Here is a tiny trained network, its code and every weight. The questions are about switching its units off for an input and a class, where a switched-off unit gives its printed mean instead of its output.

import numpy as np


def w(rows, s, z=0):
    codes = np.array(rows[::2]) - 128.0
    scale = np.full(codes.shape[1], s)
    scale[-1] = z or s
    return codes * scale


def f(y):
    return y / 2 * (1 + np.tanh(0.7978845608 * (y + 0.044715 * y**3)))


def log_softmax(a):
    a = a - a.max(-1, keepdims=True)
    return a - np.log(np.exp(a).sum(-1, keepdims=True))


def net(x, mask):
    res = np.array(x, float).reshape(1, 8) / 4 @ E
    y = f(res @ A[0][:, :-1].T + A[0][:, -1])
    res = res + np.where(mask, y, B[0][:, -1]) @ B[0][:, :-1]
    return log_softmax(res[-1] @ U[:, :-1].T + U[:, -1])


A, B = {}, {}
E = w([
[100,206,109,213,125,61,63,85],'x0',
[140,231,88,92,198,39,199,78],'x1',
[237,113,81,110,1,36,92,118],'x2',
[98,155,163,38,150,82,126,88],'x3',
[136,106,43,120,82,149,218,32],'x4',
[153,154,108,18,19,163,57,139],'x5',
[43,166,21,44,156,171,41,90],'x6',
[192,96,66,80,165,176,172,134],'x7',
],0.0086)
A[0] = w([
[41,162,157,122,164,103,138,47,116],'neuron 1',
[109,131,98,158,134,190,185,107,126],'neuron 2',
[155,158,155,255,105,117,29,196,146],'neuron 3',
[24,164,125,95,172,146,120,97,142],'neuron 4',
[213,121,69,61,115,75,91,61,143],'neuron 5',
[75,180,83,121,115,110,145,5,199],'neuron 6',
[123,111,148,84,123,216,147,143,185],'neuron 7',
[142,97,145,181,192,112,202,204,152],'neuron 8',
[148,108,139,148,51,185,169,108,253],'neuron 9',
[143,118,180,151,79,111,67,123,95],'neuron 10',
[177,148,197,131,193,87,167,156,144],'neuron 11',
[36,152,138,124,230,155,79,116,209],'neuron 12',
[120,128,123,88,192,178,72,126,148],'neuron 13',
[62,101,69,122,196,186,85,247,161],'neuron 14',
[75,108,140,123,140,177,95,213,159],'neuron 15',
[150,189,2,92,106,83,71,68,135],'neuron 16',
[183,163,149,164,249,91,143,132,115],'neuron 17',
[98,165,140,163,161,50,144,108,193],'neuron 18',
[173,100,151,58,62,148,182,110,156],'neuron 19',
[77,183,36,84,103,121,137,62,200],'neuron 20',
[135,135,174,219,111,72,112,235,225],'neuron 21',
[166,114,32,143,74,170,172,101,156],'neuron 22',
[144,144,186,51,36,105,100,134,142],'neuron 23',
[123,79,129,161,108,188,240,110,144],'neuron 24',
[131,93,229,47,111,86,123,157,178],'neuron 25',
[174,155,72,40,63,117,112,104,167],'neuron 26',
[27,183,174,158,150,167,46,96,200],'neuron 27',
[173,164,133,148,143,132,187,150,142],'neuron 28',
[154,107,177,240,26,141,88,164,148],'neuron 29',
[130,55,106,110,76,169,204,123,126],'neuron 30',
[90,94,110,151,134,77,110,157,118],'neuron 31',
[135,180,166,133,165,89,167,78,196],'neuron 32',
],0.0095,0.005)
B[0] = w([
[111,171,99,211,153,115,137,185,193],'neuron 1',
[137,115,97,156,195,113,116,160,179],'neuron 2',
[125,158,145,159,51,202,72,113,238],'neuron 3',
[43,182,111,174,187,158,122,156,214],'neuron 4',
[110,143,133,39,93,71,137,81,205],'neuron 5',
[82,150,96,169,122,9,98,112,215],'neuron 6',
[138,80,88,132,159,147,127,145,208],'neuron 7',
[196,128,176,114,140,130,199,69,218],'neuron 8',
[152,61,56,134,112,135,81,155,213],'neuron 9',
[122,113,169,155,104,130,73,155,174],'neuron 10',
[170,124,197,108,128,115,161,130,194],'neuron 11',
[42,174,118,143,190,204,202,159,252],'neuron 12',
[94,140,146,62,167,164,119,146,195],'neuron 13',
[87,99,136,52,165,239,162,96,249],'neuron 14',
[122,78,143,104,120,199,120,133,220],'neuron 15',
[82,157,115,84,83,121,141,39,224],'neuron 16',
[149,135,182,121,143,147,209,102,196],'neuron 17',
[155,189,172,181,122,108,159,93,197],'neuron 18',
[149,95,96,112,165,73,105,176,198],'neuron 19',
[69,169,107,127,144,68,117,74,226],'neuron 20',
[174,146,212,136,40,188,137,92,245],'neuron 21',
[163,66,59,122,179,110,117,59,210],'neuron 22',
[127,152,148,69,123,87,58,189,198],'neuron 23',
[189,68,49,198,173,117,152,121,210],'neuron 24',
[148,134,172,87,130,107,140,254,198],'neuron 25',
[108,132,127,24,126,65,81,86,217],'neuron 26',
[57,146,138,159,129,186,115,161,244],'neuron 27',
[168,124,134,115,148,90,149,115,166],'neuron 28',
[165,71,143,175,37,171,58,106,241],'neuron 29',
[188,70,66,155,176,125,84,138,199],'neuron 30',
[102,142,145,134,101,132,154,123,143],'neuron 31',
[157,181,155,165,112,62,173,141,190],'neuron 32',
],0.0083,0.013)
U = w([
[106,153,80,63,94,77,101,48,133],'0',
[148,120,159,171,5,179,62,135,138],'1',
[62,205,111,203,136,106,152,156,11],'2',
[71,135,117,106,158,218,154,160,161],'3',
[203,153,176,141,114,123,217,115,204],'4',
[187,55,49,159,148,134,137,129,171],'5',
[145,112,133,68,96,88,79,250,107],'6',
],0.011,0.0013)

Each question gives the input, the list of numbers given to net, and the class t.
The units are the neurons (one row each of A and B). Each row of codes is followed by its name. A weight is (code - 128) times the scale printed after its matrix; where a second scale follows, it is the last column's (A, B and U).
mask holds one flag per neuron, in row order. A switched-off neuron (its flag False) gives its mean, the last column of its row in B, instead of its output. The means were averaged over made-up inputs and are rounded, as every weight is.
A unit's drop is (log p(t) with every unit on - log p(t) with that unit switched off) / (log p(t) with every unit on - log p(t) with every unit switched off).
The circuit of an input: a set's keep is (log p(t) with only the set's units on - log p(t) with every unit switched off) / (log p(t) with every unit on - log p(t) with every unit switched off). Starting from the 12 units with the biggest drops (on a tie, the unit counted first), units are removed one at a time, each time the one whose removal leaves the highest keep (on an exact tie, the one counted first), for as long as the keep stays at least 0.8.
units of the circuit, in order: the units of the circuit, biggest drop first
top k neurons: the k neurons with the biggest drops, biggest first
drop when u is switched off: that unit's drop, to one decimal
input [-8,5,-8,5,0,6,-8,-5], class 4: units of the circuit, in order -> neuron 11
input [-8,-4,-4,5,8,8,-3,-2], class 5: top 2 neurons -> neuron 24; neuron 30
input [0,-6,4,7,-8,5,-5,3], class 6: top 3 neurons -> neuron 25; neuron 23; neuron 19
input [1,-3,-2,-2,5,-3,-5,-4], class 1: top 2 neurons -> neuron 29; neuron 21
input [-8,-8,-5,3,-8,3,-7,1], class 1: top 4 neurons -> neuron 21; neuron 29; neuron 15; neuron 3
input [-8,-6,7,0,6,7,1,1], class 6: top 4 neurons -> neuron 23; neuron 19; neuron 26; neuron 25
input [-8,-7,-3,4,8,8,-7,-6], class 5: top 2 neurons -> neuron 24; neuron 30
input [-1,-7,2,3,-6,4,5,-2], class 6: top 3 neurons -> neuron 23; neuron 25; neuron 21
input [4,1,-4,2,-3,-4,-3,-6], class 4: top 2 neurons -> neuron 21; neuron 17
input [-2,-1,4,-2,5,-7,4,-6], class 5: top 3 neurons -> neuron 26; neuron 12; neuron 5
input [-8,-4,8,4,8,-1,0,0], class 5: top 3 neurons -> neuron 30; neuron 24; neuron 22
input [5,8,0,-8,5,-6,5,8], class 0: top 2 neurons -> neuron 16; neuron 22
input [-2,3,-5,-2,7,-7,-4,5], class 5: top 4 neurons -> neuron 24; neuron 30; neuron 2; neuron 21
input [-2,8,2,-6,3,-6,7,2], class 0: units of the circuit, in order -> neuron 16
input [-7,1,-3,-2,3,-4,-3,-5], class 5: top 2 neurons -> neuron 24; neuron 30
input [-1,5,0,-1,5,-3,2,1], class 0: top 2 neurons -> neuron 12; neuron 27
input [1,7,-5,-4,8,-8,-3,-4], class 4: top 2 neurons -> neuron 8; neuron 17
input [6,-2,-5,4,8,-2,8,-8], class 2: drop when neuron 28 is switched off -> 0.0
input [4,-5,-2,-4,-5,-7,0,7], class 1: drop when neuron 3 is switched off -> 1.9
input [-1,-5,4,3,-3,7,4,6], class 6: units of the circuit, in order -> neuron 23
input [-1,5,-4,3,-5,3,8,-6], class 2: drop when neuron 1 is switched off -> 0.4
input [-8,8,2,-4,1,7,-3,4], class 0: drop when neuron 26 is switched off -> 1.9
